Below are the code and all the weights of a small trained network. Each question names an input and a target symbol and asks about switching units off, where a switched-off unit gives its printed mean instead of its output.

import numpy as np


def w(rows, s, z=0):
    codes = np.array(rows[::2]) - 128.0
    scale = np.full(codes.shape[1], s)
    scale[-1] = z or s
    return codes * scale


def f(y):
    return np.maximum(y, 0)


def softmax(a):
    e = np.exp(a - a.max(-1, keepdims=True))
    return e / e.sum(-1, keepdims=True)


def log_softmax(a):
    a = a - a.max(-1, keepdims=True)
    return a - np.log(np.exp(a).sum(-1, keepdims=True))


def net(x, mask):
    ids = ['γδλμτφψω'.index(c) for c in x.split()]
    T = len(ids)
    res = E[ids] + P[:T]
    r = res
    for j in range(3):
        rows = slice(2 * j, 2 * j + 2)
        q, k, v = (r @ M[0][rows].T for M in (Q, K, V))
        z = softmax(np.where(np.tri(T) > 0, q @ k.T / 2**0.5, -1e9)) @ v
        o = O[0][rows]
        res = res + np.where(mask[j], z, o[:, -1]) @ o[:, :-1]
    y = f(res @ A[0][:, :-1].T + A[0][:, -1])
    res = res + np.where(mask[3:27], y, B[0][:, -1]) @ B[0][:, :-1]
    return log_softmax(res[-1] @ U[:, :-1].T + U[:, -1])


Q, K, V, O, A, B = {}, {}, {}, {}, {}, {}
E = w([
[109,126,138,52,131,116,100,103,62,118,190,142],'γ',
[117,149,116,91,129,92,103,83,132,73,168,92],'δ',
[140,116,103,112,97,85,148,136,175,139,157,110],'λ',
[105,176,56,172,96,145,94,95,107,104,114,171],'μ',
[145,136,151,199,119,153,37,149,103,126,87,116],'τ',
[103,58,146,133,94,251,98,159,178,130,101,136],'φ',
[156,112,130,201,202,56,96,79,177,185,147,121],'ψ',
[119,75,76,191,121,114,128,152,99,83,126,106],'ω',
],0.026)
P = w([
[178,135,97,79,164,120,160,169,83,149,18,80],'0',
[96,157,155,84,160,107,164,225,126,143,114,97],'1',
[200,141,96,116,176,129,92,175,162,49,81,173],'2',
[110,77,241,131,95,143,156,90,141,62,138,144],'3',
[31,178,156,130,140,118,117,247,173,160,191,53],'4',
[41,62,142,144,114,97,53,127,102,168,141,85],'5',
[94,81,247,151,59,154,149,83,172,88,146,144],'6',
],0.013)
Q[0] = w([
[136,110,90,126,167,68,99,88,131,134,170,157],'h0',
[150,88,179,169,134,117,133,52,130,105,154,143],'h0',
[92,88,135,143,126,128,101,93,129,166,133,115],'h1',
[154,137,81,134,88,114,189,112,90,146,127,124],'h1',
[111,190,93,147,158,134,95,246,141,151,164,117],'h2',
[92,114,163,81,99,143,65,114,95,122,146,80],'h2',
],0.013)
K[0] = w([
[120,43,186,189,111,118,139,49,120,134,175,84],'h0',
[7,157,157,161,136,118,147,152,129,175,149,86],'h0',
[140,148,181,187,92,136,139,98,123,124,216,159],'h1',
[146,112,160,80,172,136,213,90,139,151,136,119],'h1',
[240,102,135,94,120,125,139,84,126,80,75,177],'h2',
[101,82,141,213,83,133,74,92,185,104,190,157],'h2',
],0.012)
V[0] = w([
[92,125,125,94,77,112,114,129,165,115,128,156],'h0',
[165,161,125,136,121,168,139,86,129,251,169,190],'h0',
[127,192,93,183,114,116,159,82,186,110,147,129],'h1',
[96,57,61,132,112,140,175,115,132,135,144,182],'h1',
[152,84,143,109,167,117,200,140,186,150,153,75],'h2',
[108,153,90,69,135,76,100,86,98,69,140,104],'h2',
],0.011)
O[0] = w([
[136,162,98,76,140,126,171,121,7,88,67,40,166],'h0',
[84,135,87,92,67,104,99,131,171,89,137,159,2],'h0',
[68,75,123,85,174,105,138,100,150,160,85,186,103],'h1',
[158,180,17,164,153,167,138,137,201,106,158,87,115],'h1',
[81,187,142,61,161,142,100,167,110,170,104,75,144],'h2',
[167,82,155,35,120,196,138,149,88,93,70,126,136],'h2',
],0.012,0.0073)
A[0] = w([
[142,106,63,134,137,88,131,115,158,133,73,117,112],'n0',
[114,64,114,165,194,119,80,167,132,108,105,129,65],'n1',
[120,149,204,191,89,121,147,138,101,154,129,118,138],'n2',
[133,169,134,114,184,178,117,88,143,95,216,89,140],'n3',
[132,61,123,201,124,111,103,135,148,106,69,120,73],'n4',
[127,127,156,87,202,103,158,110,86,173,83,153,61],'n5',
[140,110,129,144,25,120,125,254,84,181,92,146,97],'n6',
[98,156,149,181,170,65,107,118,161,111,197,172,137],'n7',
[131,108,81,149,27,148,167,145,133,48,149,98,118],'n8',
[114,65,22,72,132,106,163,100,107,21,158,139,95],'n9',
[221,136,149,123,179,100,75,129,143,66,120,135,107],'n10',
[88,189,70,119,95,221,105,117,58,114,149,167,120],'n11',
[87,96,107,131,147,163,136,145,196,101,89,157,14],'n12',
[122,144,95,181,162,143,113,93,118,84,114,204,155],'n13',
[111,95,231,184,99,103,120,109,139,104,92,108,160],'n14',
[117,174,117,159,150,36,200,103,127,45,107,120,211],'n15',
[175,112,103,135,169,79,218,111,128,119,108,187,205],'n16',
[166,139,169,74,131,89,113,100,90,76,228,176,166],'n17',
[142,113,144,150,187,143,152,120,114,158,99,110,59],'n18',
[109,40,114,87,155,182,173,118,187,152,68,161,120],'n19',
[114,95,136,128,148,131,149,58,110,115,101,102,97],'n20',
[157,118,114,74,137,83,159,127,107,147,132,141,100],'n21',
[182,103,147,149,79,149,154,109,181,137,207,158,2],'n22',
[43,134,73,109,124,137,86,181,161,72,195,129,114],'n23',
],0.0082,0.0041)
B[0] = w([
[49,142,104,145,115,131,163,127,131,147,114,128,171],'n0',
[118,227,165,85,102,106,164,123,161,104,117,128,182],'n1',
[168,105,32,114,176,116,92,115,133,145,96,77,237],'n2',
[142,91,86,204,206,148,203,100,142,185,128,186,208],'n3',
[88,170,210,126,105,94,142,183,146,182,127,93,228],'n4',
[154,74,119,163,116,114,137,206,155,142,121,254,219],'n5',
[139,120,106,150,82,129,124,65,156,71,163,154,226],'n6',
[179,95,145,79,96,126,116,83,33,91,150,136,243],'n7',
[192,121,145,129,143,56,124,54,189,73,116,191,229],'n8',
[145,186,176,151,186,63,187,180,177,110,129,163,217],'n9',
[76,164,106,98,112,137,137,146,92,198,196,107,201],'n10',
[108,108,137,121,199,97,148,108,121,91,108,94,209],'n11',
[83,165,125,116,70,151,111,118,121,129,182,117,162],'n12',
[126,92,132,73,117,166,157,176,147,101,104,62,205],'n13',
[98,101,29,130,91,133,108,178,168,98,148,139,254],'n14',
[120,139,42,91,111,155,90,212,138,191,226,189,209],'n15',
[135,79,112,127,163,163,11,62,158,152,84,189,206],'n16',
[78,161,96,124,170,151,111,140,186,146,138,98,222],'n17',
[131,160,157,125,72,142,166,129,185,163,155,133,178],'n18',
[144,176,160,124,72,131,158,75,47,115,169,146,210],'n19',
[114,177,149,90,120,160,108,164,133,138,126,182,184],'n20',
[94,125,152,176,178,104,84,130,100,100,102,117,189],'n21',
[51,138,173,51,111,143,139,229,91,158,76,81,207],'n22',
[101,137,233,167,64,169,135,39,66,176,111,138,191],'n23',
],0.0065,0.0085)
U = w([
[209,140,185,94,93,38,148,53,156,13,145,75,171],'γ',
[176,103,160,135,79,112,187,123,99,133,114,180,48],'δ',
[48,189,137,71,147,27,203,211,156,88,85,68,195],'λ',
[142,183,196,168,162,27,113,135,220,108,128,252,109],'μ',
[133,57,114,136,117,116,34,151,201,82,146,142,143],'τ',
[137,205,77,134,80,86,183,141,120,95,212,188,4],'φ',
[83,212,213,108,67,123,109,93,194,98,184,140,73],'ψ',
[174,71,170,185,188,172,123,75,240,145,130,126,202],'ω',
],0.0046,0.0032)

Each question gives the input, a string of symbols that net reads in full, and the target symbol t.
The units are the heads (2 rows each of Q, K, V and O) and the neurons (one row each of A and B). Each row of codes is followed by its name. A weight is (code - 128) times the scale printed after its matrix; where a second scale follows, it is the last column's (O, A, B and U).
mask holds one flag per unit, heads first, then neurons. A switched-off unit (its flag False) gives its mean, the last column of its rows in O or B, instead of its output. The means were averaged over made-up inputs and are rounded, as every weight is.
A unit's drop is (log p(t) with every unit on - log p(t) with that unit switched off) / (log p(t) with every unit on - log p(t) with every unit switched off).
The circuit of an input: a set's keep is (log p(t) with only the set's units on - log p(t) with every unit switched off) / (log p(t) with every unit on - log p(t) with every unit switched off). Starting from the 12 units with the biggest drops (on a tie, the unit counted first), units are removed one at a time, each time the one whose removal leaves the highest keep (on an exact tie, the one counted first), for as long as the keep stays at least 0.8.
units of the circuit, in order: the units of the circuit, biggest drop first
most important unit: the unit with the biggest drop
k most important neurons: the k neurons with the biggest drops, biggest first
heads that matter: for each layer, one digit per head in row order, 1 if its drop is at least 0.15 and else 0, layers parted by /
input λ λ μ δ, target μ: most important neuron -> n5
input τ ψ λ τ μ μ μ, target μ: units of the circuit, in order -> h2, n9, n8
input λ μ λ ω, target μ: heads that matter -> 001
input λ λ λ τ ψ, target τ: 2 most important neurons -> n14, n2
input λ λ λ λ τ δ, target τ: heads that matter -> 011
input λ μ τ γ, target τ: heads that matter -> 011
input μ γ λ, target μ: 2 most important neurons -> n9, n16
input φ λ λ δ δ γ, target δ: units of the circuit, in order -> n5, h2
input φ φ γ λ γ φ δ, target φ: heads that matter -> 001
input λ μ φ λ λ, target φ: units of the circuit, in order -> h2, n15, n7
input μ φ δ μ ω λ δ, target ω: units of the circuit, in order -> h0, n3
input λ δ λ λ, target δ: 2 most important neurons -> n5, n19
input λ δ λ φ λ λ λ, target λ: heads that matter -> 101
input ψ ψ λ δ μ ω, target δ: most important neuron -> n19
input δ μ μ, target δ: units of the circuit, in order -> h2, h1
input μ τ γ, target τ: units of the circuit, in order -> h2, n16, n17, n13
input μ τ γ ω, target τ: units of the circuit, in order -> h2, n14, n16, n15
input λ λ μ μ, target λ: units of the circuit, in order -> h2, n11
input λ γ μ ψ γ, target ψ: units of the circuit, in order -> h0, n23
input λ ω λ λ ω τ φ, target τ: heads that matter -> 010
input λ γ γ λ λ λ γ, target λ: heads that matter -> 101
input λ λ μ λ γ, target μ: heads that matter -> 011
input γ φ λ γ λ ω, target γ: most important unit -> h1
input γ λ δ γ λ, target δ: units of the circuit, in order -> h2, h0, n5
input γ γ γ μ ψ λ λ, target ψ: units of the circuit, in order -> h0, n23, h2
